Each row, then the band of its hidden value
[ 174  -83  -83  291  333  -42   93   84 -464  401 -375 -193  -97  499
 -291   50  -19 -420 -259  -81  259 -327  185 -172  264 -103  -70  -78
 -309  114 -101  -30   99  373 -114 -700 -140  -85  158 -260  143  -19
 -161 -449] | <89>
[  85  -72  -74 -220 -186  101 -231  253   40 -229  199 -192  202 -190
 -422 -200 -362 -318   72  396  -89  413  170 -110 -172  -27  112  230
  -49  593  201   28 -418 -364  -49 -172 -217   30   -7 -173  144  173
   35   58] | <94>
[ 426  -10  666  197  220  416  460 -196  -88  192 -359 -315  153  166
 -217  196  -92  -28 -249 -219 -139  142  202   61   74  213 -182   95
 -165  302  120 -183  217  -68 -209 -462 -309   74  228 -299 -203  111
 -212    8] | <83>
[-239 -147 -232  -99  387 -462 -102 -162  -43  422   66  353  -94  303
  -89  111  351 -333 -179  -14  138 -141 -218   46  384  -77    5 -125
 -201 -192  110  331  -91  100  192 -152 -153 -340  -67 -227   42  -60
 -208  -58] | <80>
[ -65   88 -362  141 -201   71 -228   -1  132 -223 -109  146 -190 -153
  -19 -130 -257 -259  128  122   34 -119  -57 -296    1  -81   82  171
 -182 -121  -94  -86  -90   11  -35  174  168   25 -107  115   45   90
   11 -100] | <99>
[ 253  143   14  449  -14  -45 -393    3  185 -303   42    1  193   38
 -183 -154 -128 -137  -61  346   19    7   10 -215    6 -110  297  116
   62   12  -51 -279 -377 -221  193 -132 -241 -444   52 -104   48  -48
  116 -143] | <78>
[-681 -480 -170 -154  224 -571   10  -27 -317  311  286  153 -103 -233
  -16   37  148 -199  211   50  462 -181  -33  243  263 -167  126 -244
 -132  -91   97  236  255  197  263 -191   10  -12 -104  147  383 -209
  -71 -346] | <94>
[-162  102 -516  100 -185 -252   74 -268  113 -162  -33  287 -377 -171
  455  108 -109 -101   17  -99  -79 -549 -303 -350    6 -311 -125  194
 -360 -600 -365  199  246  222   16  333  768   80 -145  209 -187  -49
   26 -224] | <87>
[-435 -267 -320    2  278 -360 -175   65 -295  444 -116  248 -212  169
 -202   29  231 -416    7    4  362 -251   26   35  397 -127   57 -204
 -197  -27  118  290   24  374   96 -387 -159 -158  -67   16  370  -99
 -127 -326] | <99>
[-267  -45  -88 -242   48  -11   55 -109   93  308 -144  347 -258  158
  101  252  560 -426 -148 -165   75  149 -380   37  449  156 -198  -71
  -98 -246  378  340   61   16   41  298 -232 -287 -182 -407  -96  -35
  -36  192] | <87>
[-576 -356   22  -48 -126 -113  137  207 -541  193  -98 -197 -200 -331
   62  181  112 -342  229   -7  516  -98    7  269  264  -74  -66 -233
   -8   11  231   10  572  454  -28 -226  -32  -48  -69   85  493 -276
  216 -534] | <87>
[ 103 -107  478   84  297  130  427 -174   59   30   35 -126   48  -44
 -173  134   95   84   20 -151   27  142   75   50   38  104   16   33
 -291  184  106  -45  141 -278  119 -237 -184  130  126 -243 -200   79
 -230   87] | <78>
[-409 -412  389   38   50   74  253  -31 -257  210 -136  -65  -38 -396
 -123   64  -73  -10  248 -126  280    4  289  263  136  106   -3 -124
  -62  224  229   13  449  232  -75 -352 -168  300   16  259  346  -98
  -82 -247] | <89>
[  45  -56 -189 -281 -176   52 -215  167  -86 -133  112 -149  130 -129
 -374  -18 -144 -301   88  455 -102  328  215 -269  -47 -205  -15  254
  -92  658  316   88 -601 -387  151 -224 -241  104   60  -62   95  130
  -41  -30] | <98>
[  -2   -4 -135 -182 -264  -25 -234  -72  -59   34   22  -74  222  -71
 -228 -125 -376 -158 -118  223 -132  132  174 -117   44 -229  -77  100
  -23  423   28 -128 -299 -184 -103 -114  -30  120  -66   87   57  191
   15 -112] | <83>
[  92 -119 -201 -275 -342  288 -159  193  -34  -83  -23 -162   94  -74
 -301 -199 -298 -428  -74  266 -106  395  243 -320  -41  -22  -52  252
  -29  574  188  127 -475 -401 -110   -2 -181  286  -72 -212   50  223
   53  101] | <99>
[-261 -362  724   89  -10  255  475   20 -199  -31   -7 -378  103 -594
 -140  110 -134  184  282 -151  177  175  340  402  -69   68   82  -92
  -76  415  178  -85  551  -26  -46 -424 -138  327   82  178  237  -46
   64 -209] | <78>
[-108   50 -542 -112 -248  128  -38   14   30 -210  -57   14 -296 -189
   50  -53 -249 -365  134   79    2  -56 -107 -347  -31 -159  -19  229
 -330  -58 -124   43  -88 -147    4  301  341  231 -127   30  -75  194
  -14  -52] | <98>
[-162 -142  556  344 -155 -193 -322  227  362 -211  230  318  167 -344
 -477 -111   -1  414  252  267   44  131  362 -192   34   10  140   64
  304  541  441   33 -232   77  -29 -512 -389  -76 -150  120  314 -177
  119   81] | <98>
[   1  -11 -231  -30 -341  170 -106  -24  108 -124  -36  -50   -2 -156
  -37 -253 -498 -251  -97   10  -82   67   31 -179  -50  -44   18  150
  -83   64 -212  -75  -22 -170 -251  225  225  206 -199  -30  -29  238
  109   19] | <80>
[-238 -372  730  -42  251  136  178 -295  203  230  -79  181  239 -438
 -264   30 -108  182  105 -145 -182  272  321  532   29  315   94  -11
   18  344  322  255  205  -36 -118 -394 -387  154   55  299  210   67
 -266  181] | <80>
[-163 -146  244  147 -337    4 -242  180  347 -213  230  131  166 -312
 -315 -352 -261  151   26   71    2  221  264 -115  -32  -18  195   14
  171  400   36   61 -139 -194 -183  -97  -84  125 -297  -37  173   93
  270  147] | <78>
[ -92 -103  330   13  -67  255  467   30 -268   29  -87 -393 -104 -169
   56  251  115 -161   59 -181  252  125  -84  139  135   20 -106  -87
 -167   69  141 -215  489  -67    1  -27  -72   61   11 -278  -56  -31
  114 -176] | <94>
[ 242   93  418  165  186  387  136   23  118  200 -400  -60   19  210
 -303  138  143 -244 -300 -241 -216  170   53  210  142  176   -5    1
 -164  239  153  221   92   54 -270 -455 -354 -289   54 -356  -35  169
   -5  105] | <94>
[ -96  113 -460 -164  -92 -141 -201  -67 -106 -142   22   26  -81 -144
  -65   76 -152 -281  184  321  -26 -100  -72 -201   -8 -326  -27  179
 -328   96   54  -72 -255  -56  185  -17  142  -11   65  214   41   71
 -125 -270] | <89>
[ -48  239 -434  359 -104 -128 -315 -252   42 -108 -209  206 -154   12
  136   -6 -128 -149    7   98   50 -437 -145 -280  167 -341   88   47
 -206 -372 -263 -292  -84  125  149  122  236 -194  -44  305  -23   14
    7 -357] | <99>
[ -90  -94    7  268 -252  -29 -137  141  367 -298  142  210  -88 -290
  -58 -281 -312   -1   60    0   -3  -55   35 -226 -120   58  178  149
   19  -68 -146  164   91   32 -223   67  226   52 -267  -49   91    4
  204   93] | <94>
[-199  -65 -173 -180  236 -244   59 -129   27  315   43  279 -198  258
   39  204  465 -380 -164  -99  136   19 -384    2  391   30  -96  -86
 -202 -267  203  272   13  -35  163  153 -144 -317 -124 -438 -130  -33
 -125   97] | <80>
[ 529 -191 -352 -404 -164  247   51   99 -110 -138   35 -294  132  204
   21    0  -53 -815 -391  461 -311  470   29 -557 -132   68 -181  568
  -25  303  207  553 -765 -707  155  151 -165   43  168 -713 -237   20
    5  194] | <87>
[-226 -209  181  280 -302 -219  -59  -14  398 -165  161  411  -71 -366
   49 -228 -291  283   43 -100  -34 -211  127 -262  -45   39   11  123
  131 -109 -112  254  236  236 -304   10  346  216 -332  139  100 -117
  169   85] | <83>
[ -58   11 -305 -122 -314   80 -203  -46  -37  -15  -72  -11   29  -78
 -119 -111 -248 -232  -64  150  -75   50  132 -265   74 -260  -48  116
 -112  282  -17  -38 -311 -214  -17   49   51  214 -107   93    7  196
   47 -103] | <99>
[  72 -236  688  173  392  166  270 -185  126  122  -82  -42  237 -185
 -410  -12 -155  200   25 -139 -153  141  414  297  -69  167  160   31
 -205  454   99  140   97 -113  -64 -666 -305  179  185  104   79  135
 -293   63] | <78>
[ -83  199 -233  269  -38 -265 -352 -183   88 -166  -17  196  -20 -123
  -28  -33 -273  -44  138  218   54 -305 -136  -97   63 -221  103   54
 -135 -221 -125 -376   -4  208   53  -28  146 -289  -21  321  105  -21
  -59 -315] | <83>
[-108 -142  130  151 -113  -74 -224  356  288 -393  206  204  -80 -402
 -350  -88  -87   -1  371  355   24  146  178 -277 -159   93  156  277
   47  352  361  269 -222   39   -5 -307 -151  -51  -67    1  290 -136
   48   90] | <98>
[  59   67 -431  -20 -151   61  -78   51   92 -312   59  -56 -154 -148
   42 -103 -293 -407   55  164  -46  -14 -176 -238 -149  -90  104  257
 -280 -132 -180   56  -87 -184   11  231  287  -25  -55 -119  -66  123
   44  -50] | <94>
[ -44   40  171  101   99  206  -50  182    5  228 -354    9  -81  129
 -276  125  229 -384 -213 -172  -70   81  -10  297  213   51   55 -114
 -127  181  170  353  134  256 -246 -465 -286 -431  -46 -256  206   79
  156  -66] | <94>
[  43  -74 -266  -89 -253  191 -123  114  120 -196  -42   26  -92 -143
 -101 -224 -384 -411   24  152  -40  163   24 -296  -92  138  -10  280
  -94   87   14   98 -140 -126 -213  188   77  161 -118 -153   42  131
    3   98] | <87>
[ -43  -73 -393 -358 -378  121   95  -74  -61   -9  -19  -65  -81 -125
   61  -48 -270 -288 -123   19 -193   50   77 -345  -30 -246 -220  238
 -254  226  -90  252 -181 -272 -103  200  349  484 -130  -28 -161  233
   25   -4] | <89>
[ 334   23  400  351  109  499  347  132 -338  200 -577 -462  -60  231
 -290  229   14 -245 -230 -206   16  -31  302  -39  149   -4 -122   15
 -206  405   60  -64  212  177 -226 -728 -253   -6  201 -276   30   80
   27 -281] | <98>
[ 108  -10  147  -25  167   75  367 -205  -77  196  -92  -60 -124  246
  100  264  291 -262 -178 -165  147   85 -287 -106  302  139 -221    7
 -191 -201  165 -130  187 -156   95  173 -164 -113   18 -531 -320  -20
 -153   67] | <83>
[   2   -5 -305   44 -236  137 -144   61  139 -227  -76   97 -161 -153
  -21 -173 -305 -333   70  121   -4    2  -26 -326  -59   45   26  243
 -138  -60  -47   41  -88  -44 -130  204  152  107 -114  -41   28   84
   19    7] | <89>
[-374 -273 -244  -25  259 -437   37   28 -404  348   74   12 -161  109
  -57   82  127 -362   18    3  449 -254 -109   83  314 -153   17 -208
 -216 -141    7   66  254  293  128 -266    3 -156  -40 -113  251 -153
  -82 -398] | <80>
[ 121   22  492  124  184  415  189   11  159  104 -308  -78   35   -3
 -337   85   63 -129 -121 -238 -171  238  124  286   62  203   69   -9
 -206  316  164  164  147  -34 -223 -419 -332 -126   56 -215   10  204
  -47  130] | <78>
[-637 -337 -180 -306  155 -407   33 -137 -129  313  212  282 -180 -165
   95  131  310 -285  153  -22  364   11 -280  229  367    3   -9 -198
 -110 -244  251  198  224   55  235  206  -81 -107 -179  -43  168 -132
 -113  -73] | <80>
[ 350 -199 -216 -364 -326  321  -78  161  -80  -65  -25 -269  199   85
 -167 -169 -265 -651 -337  353 -255  506  208 -411  -88   69 -143  412
   71  517  187  363 -632 -565  -94   56 -210  188   19 -505  -62  144
   88  178] | <87>
[ 253   14  320  202  264  224  288  -26  -99  164 -235 -228   -1  226
 -238  118    4 -197 -182 -178   33   29   45   45  111   98  -23    1
 -268  145   20  -89  191    6 -118 -404 -214  -98  125 -363 -101  100
 -128  -69] | <94>
[ -14  -21  159  147   77  291  112  107 -158  253 -445  -59 -174  159
 -190  161  210 -361 -125 -187  105   14   51   56  278   92  -76  -75
 -158  131  206  110  187  237 -173 -350 -287 -149   14 -233  121   26
   22 -134] | <99>
[  11  -10  165 -101  226   58   70 -274  268  322 -199  398  -79  252
  -42  193  417 -242 -258 -177 -151  168 -209   12  356  253 -165   38
 -103 -122  330  327  -93  -83   -8   87 -344 -241  -60 -365 -207   49
 -227  328] | <87>

[-184 -201 -379  283 -246  401   89   13  -98 -210 -107 -167  359   80
 -121 -191   91  136  202  -73 -227 -412  108   71  544  -61 -232 -199
  278 -325  242 -192 -204 -179  111  302  -30 -182  -96  347  146  231
  158  -55] | (39)
[ -99  -97 -178  431  171  114 -261  508  147 -535  150  -36  287   14
  -81 -315   59 -112 -175 -164 -166 -351 -208  -43  -25 -341 -275   28
  -56  234  490  438  -74  132  -39  128  -48  -58  215  466 -257  225
  -86  104] | (23)
[ 253   32  -49 -297  357 -275 -171 -109  -22   77  236  230 -313  -87
   53   35   33   31  -26  258  149  460 -115  139 -256 -130  339  337
  -53  -48 -157  -48   85   91  -95 -136  130 -148  141 -383 -211  -44
 -219   99] | (25)
[-239    1   58  145  -60  160  150  360  158  -66 -141 -164  563 -200
  138   -4  181 -102   13 -426 -109 -662  137 -531    7   -1 -537  -38
  514  137  213  395  -87  -54  177  -10 -274  340   10  208  138  -66
 -139  -16] | (28)
[ 215   46  -90  -80  295   -1 -162 -409 -140  187 -145  245 -265  234
   22   57 -287  -47 -343   10    3   51 -286  207 -321   30  127  110
 -216 -123   66    2 -198  -54   68 -181  344    9 -304 -256 -316 -320
  -51 -281] | (22)
[ 250  371 -175  123  355  430 -123   61  478  -26  125  299  -29 -184
  138   43   20  -25  148  295  151  203  198 -320  168 -382  -30  146
    1  300 -126 -362  -57  -23   24   89 -256  123  174 -312 -352  231
 -635  117] | (12)
[ 115 -214 -140  113 -168  220   27 -236 -297  229  -42  289  -10  241
 -193 -207 -378  137 -104  221  -77  -78 -170  212  103  124 -123    7
  -76 -494  143 -259 -233  164   57  357   27  -57 -415  -63 -118 -137
 -277 -319] | (19)
[ 138  -25  -62   79  412   44 -193  274  286 -154   84  155  230 -375
    8 -253 -157  -73  -52 -258  -37 -306 -211 -268 -224 -242  -77  123
  -52  315  169  502  -17  -29  -49   41 -258  154  -34  353 -556  152
 -333 -151] | (19)
[ -21  -37 -203   80  -12  267  233 -562 -277  273 -251   58 -223  -45
   38  -53  -98   54 -113  525 -111  167  209  319  365  190  194   81
  261 -459   22 -665 -388 -141  155  112  254 -274 -357 -287  142 -121
   91 -149] | (12)
[ 271   11  -55 -297  300 -364 -300 -305  -26  147   96  236 -297  151
   10   77  -94  116 -189  -18  111  289 -289  221 -458 -101  344  195
 -161  -95 -230   86  148  109 -120 -284  226    3  129 -382 -218 -169
  -94  -56] | (40)
[ 175    9  -82  -55  223  -16  -78 -364   10  136 -170   91 -102   80
    9  139  -40  -66 -234  -77  -54  -56 -216  222 -220   11  117   61
  143 -116 -101    5  -84  -39    1 -269  284  110  -73 -252  -36 -276
   69 -135] | (34)
[ -91 -106  -90  -81 -213 -249  -66  -69  105  -32  129  -94   99   23
 -140  -57  202  149  178  101 -127    3  -46  183  127    7  121  -58
  265 -277 -209  -87  170  167  -67 -111   69  -97  458 -127  249  172
   42  272] | (40)
[-120 -133 -155  143 -377   94  -31  -13   26  -23   -2   20  235  153
 -184 -147  -20  200  220  121 -124 -145   25  107  328   28 -126 -195
   99 -325  -33 -276   28  165   18  204  -69  -12  163   11  199  162
 -151   86] | (28)
[  72   89 -137 -115  282 -133  -78 -208   32  -72  -30  -38 -204  -14
  122  159  126  -81  -73  -83   -7  160  -56  197 -105 -153  223  197
   84   14   -7   42 -115 -207   43 -312  363 -165   59 -157 -120  -85
  253   57] | (25)
[  11   74 -339  209  568  352 -435 -286   70 -278 -537  -31  224  195
   56   82  113 -102 -466 -323 -163 -518 -318    4 -359 -109  -21 -275
   31  388  137  150   88 -141  -61 -334  300  365   28  -15   38 -243
  108 -247] | (28)
[ 235  215 -530  429  732  816 -432  -63  238 -476 -456  -61  245  414
  157  235  272 -258 -376 -242  -61 -574 -150   29  -21 -261 -189 -405
  -38  360  273  -98 -114 -412   60 -339  215  364   44  -27   36 -187
   86  -21] | (40)
[-144   14 -128  337 -409  299  211 -403  -22  136 -282  -31   41  272
  -94   77  -98    0  -90   48 -240 -187   47  278  359   55 -216  -85
  314 -390   56 -398 -370   20  179   53  313  -28 -162 -143  224 -148
  181 -114] | (39)
[ 149 -104 -133  -38  512 -207 -269  -64  273 -215 -144 -116  128 -334
   22    4  247  -93 -139 -217  -92 -204 -237  241 -272 -100  341  -52
  249  192 -180  304  221 -100 -196 -452  101  185  351   83   54  -27
  216  116] | (34)
[   7 -122 -121   74 -241  -22  -29  -27  -37   42  150   90   16  163
 -128 -158  -49  182  108  264  -42   72   22  199  238    0    3  -25
   30 -408  -26 -278  -38  177   13  162  -39 -143  145 -109   84  126
 -161  128] | (40)
[ 105  108  -34 -243  197 -418 -261  -94  227  -14  183   34 -170    1
   63   83  184   98   22   72   79  287  -60  116 -220 -145  343  111
   11    8 -305   20  237   87  -98 -380  117  -38  533 -353  -15   77
  -44  308] | (22)
[-123  182 -128 -148  225 -413 -332    5  155 -240  134  -92 -172   58
  185   13  204  143  -15  -73   66  270   69   -7 -176 -292  308  126
 -159  206  -46  125  156  -74   -8 -355  208 -226  514 -133 -138  210
  148  291] | (18)
[ -61 -152 -124  122 -232  -24  184 -110 -226   59   27  -47 -113   71
   32  -78   28  121   28  278  -27  172  243  355  371   41   73  108
  202 -524   84 -388 -273  -36  119  123  110 -316  -71  -87  222   -7
  183  116] | (12)
[   2 -190 -163  301 -295  395  147 -174 -106  100 -191  120  203   83
 -202 -104 -135   50   36  202 -168 -214  -17  233  362  100 -222 -114
  272 -402   56 -413 -202  148   40  334    2   73 -236  -24  217  -91
 -164 -162] | (12)
[ -13  -65  -98 -167   87 -276   59 -172 -205   60  130  -27 -293 -101
  116  -46  125  100    0  340   39  406  171  277  102   -3  348  277
  146 -322  -23 -239 -121  -69   45  -82  202 -409   74 -232   66   27
  169  175] | (25)
[-130 -299 -194   81 -420 -145  -48 -127 -234  -43  104   11   52  234
 -257 -198    7  296   95  140 -147   69  -93  382  213  -29   42   -6
  138 -499  -23 -223   61  292  -94  246  127 -250  168  -11  241  123
   68   35] | (23)
[  63   18  -90  -49  337 -224 -368   89  131 -206   44   78   21   22
   27  -70  -27    4 -147 -243    6  -72 -263  -10 -372 -207  100   57
 -213  237   79  391  125   21  -72 -222   99   58  198   75 -307   16
  -67    2] | (28)
[ -91  -52 -156   72 -200  -26 -126   44  126 -141   46  -41  176  135
 -118  -74   61  121  198  -30 -100 -117  -34   93  192  -74  -47 -149
   24 -151  -22  -72   60   56   12    4   29  -42  276   48   73  182
  -28  160] | (28)
[  71  -41 -119 -179  212 -228   32 -277 -201   92   30  -36 -310  -46
  150   59  160   46 -114  272   50  341  124  327    9   22  373  237
  196 -308  -70 -233 -122 -135   40 -217  268 -304   40 -315  117 -108
  237  134] | (12)
[  35 -105 -176   23  -87  -14  -53 -101  -81   29  110   72  -38  128
  -67 -133  -22  176   47  215  -28   89   20  193  175  -33   83   21
   35 -356  -11 -241  -55   69   11  103   17 -183   85 -108   25  103
  -75   68] | (19)
[ 216 -321  -96 -669  466 -488   19  -11 -473  224  286  -40 -172 -311
  221 -102  334  211   63  391  245  321  196   96 -140  266  539  255
  297 -529 -177  -58  172 -196  -41 -160 -178 -312   60 -309  230  -63
    1  219] | (40)
[  61 -172  -66   73  -84  -12   19 -138   80   27  -97   10  155  -90
 -165    1   49  -20   29  -11 -151 -163 -167  283   58   47   15  -44
  341 -222 -144  -51   24  127  -80  -52   93  123   93  -40  197  -88
   21   10] | (23)
[  60  177  -66  -53  243   19 -134 -320  103   84 -224   89 -100   77
   95  158  -69  -80 -175  -62  -25  -31 -111   32 -203  -14   83   14
  -23   98  -50  -27  -89 -110   85 -303  290  123  -39 -259 -133 -204
  -15  -97] | (18)
[  27 -187 -175 -242  303 -239  -17 -353 -408   80  -37    1 -296 -130
   72  -99   49   78 -172  288  -22  287  -26  352  -87  103  442  251
  113 -302   48 -133 -106 -128  -10  -95  321 -387 -155 -161   13 -112
  246  -71] | (25)
[ 161 -170 -168 -209  144 -302 -126 -223 -337   50  155  103 -323  189
    6  -30  -23  156 -124  122   77  344 -120  408 -141  -55  328  241
  -85 -393    3  -68  -50  -12  -38  -68  279 -336  -47 -198  -79 -108
  155  -16] | (23)
[  52 -352 -167  -33 -163 -165  -93  -95 -296  -17   61  106   -2  122
 -204 -147  -39  217   65  123  -37  129 -165  436   53   18  142   47
   39 -438  -31 -159   86  218 -135  197  107 -157    6  -25  174  -32
   11  -35] | (25)
[ 164   55 -136 -167  331 -317 -335 -267    6   23   83  170 -298  110
   87   -6  -25  194 -227   10  108  323 -139  173 -363 -232  382  209
 -153    0 -166   22  136   74 -123 -236  178  -93  228 -306 -209  -23
  -26   -9] | (19)
[  26 -374 -338  298 -312  444   82  -91 -367  -11 -114  144  175  196
 -243 -268 -213  205  146  272 -111 -131   16  377  528   86 -152 -154
   19 -599  220 -524 -235   51   33  580  -52 -163 -402  179  159   27
 -111 -214] | (25)
[ -50   92  -92  -57  -37 -211 -191  130  192 -121  252   26  -39   42
   28  -77  147  166  202  251   64  258  141    2  128 -161  150   24
  -74  -50 -118 -184  146  115   -9  -65  -52 -156  504 -192   10  287
 -197  383] | (18)
[ 110  180   43  -19  277  -46   15 -351  162  149 -224   72 -191 -128
  144  253   62 -185 -244   50  -16  131  -41  155 -211  -30  154  201
  278   92 -165  -98 -120  -13   28 -376  325  152   31 -424   42 -314
   48   -1] | (25)
[ -24 -153 -197  207 -300  267   55   75  -83  -27  116  157  141   78
 -179 -216  -90  168  228  294  -63   20   74   93  421  -72 -174    6
   74 -347  103 -380 -115  187   20  465 -137 -144  -49   22   39  186
 -315    5] | (25)
[  81  250  113 -110  240 -370 -128 -318  147  153  -76   74 -356  115
  212  229  -65  -94 -359 -127   53  218  -96  141 -425  -97  213  246
  -45   76 -102  149 -127  -27   87 -536  401   37  117 -404 -189 -294
  148   32] | (22)
[   5  -13  -89  -83   10 -170 -165 -105   41  -11   -1   35  -11   92
  -21   10   47  100   38   57   -4   67  -52  142  -40  -14  136  -38
   -9 -114 -118  -89  101   62  -19 -147  118   -5  226 -176   70    2
  -41  121] | (18)
[  61 -228 -151  198 -265  302  135 -325 -276  246 -164  206   44  184
 -198 -140 -279  114  -82  259 -133 -115  -81  299  246  167 -132  -42
  150 -548   68 -419 -255  156   55  341   67  -14 -388 -108  111 -175
 -164 -285] | (39)
[   6 -102 -109   14  -92  -19  115 -143 -177   80   35   25 -134   21
   12  -27   55   67   38  341   -8  227  144  296  247   50  119  131
  189 -401    6 -377 -173   18   65   69  134 -239  -21 -214  186  -40
   43  115] | (25)
[  71  -28  -98  -80  -35  -80   -4 -118  -50  125  172   87 -137   77
   -7  -77   29  127   53  390   24  220   91  162  160   38  151   77
   74 -377  -87 -323  -61   72   44   10   13 -198  147 -292   58   70
 -149  183] | (40)
[ 144  149  163 -133  334 -582 -245 -113  248  -45  -36  -44 -274   90
  166  295   97 -223 -342 -280   46  138 -256  337 -555  -84  279  157
  -49  147 -137  399   31  -15   -9 -770  468  131  355 -290  -59 -347
  317  239] | (28)
[-191 -112 -245  273 -291  359  174   15  -91  -51  -30  -36  246    1
  -68 -218  -23  140  156   95 -166 -237  198  -55  499  -62 -264  -27
  269 -304  229 -260 -270  -45  145  393 -107 -187 -153  193   44  208
  -64  -80] | (23)
[   8  141 -179   92  189  230 -271 -121  272 -108 -209  175  198  -17
  -66  -45 -229    0   10 -318 -109 -303 -255 -218 -149 -212 -121  -93
 -185  356   57  187    9  -56    7   -7   65  226  -77  144 -445   69
 -256 -293] | (18)
[ 159 -146 -151   58   37   95 -126  -51  -91   35  126  290  -11   43
 -184 -207 -190  104  -21  238  -28   76 -205  142   -3  -83    7  108
  -64 -202   42 -130  -15  243  -90  278  -34  -55  -81  -68 -195   38
 -375 -130] | (23)
[ -46 -136 -101   39 -261  -89   44 -113 -120   86   92    7  -42  161
  -75 -119    0  170   60  291  -59   99   86  278  260   83   66  -13
  110 -496  -24 -320  -97  111   58   75   56 -209  115 -153  195   57
    5  154] | (40)
[ 224  194  153  394  193  219 -141  684  710 -307  345  268  251 -228
 -146  -84  -49 -450   58   88  -59 -180 -283 -210  -50 -329 -436  133
  -39  451  194  350  -77  363  -33   43 -225  323  341  106 -458  145
 -723  313] | (25)
[ 380 -184 -383  378  360  761 -311 -133  -80 -105 -471  313  384  339
 -139   45 -180  -19 -316 -305  -21 -598 -387  120 -167 -105 -333 -309
  -15   20  133  -94    6   29 -124  205  -67  608 -421   38   31 -404
 -330 -518] | (39)
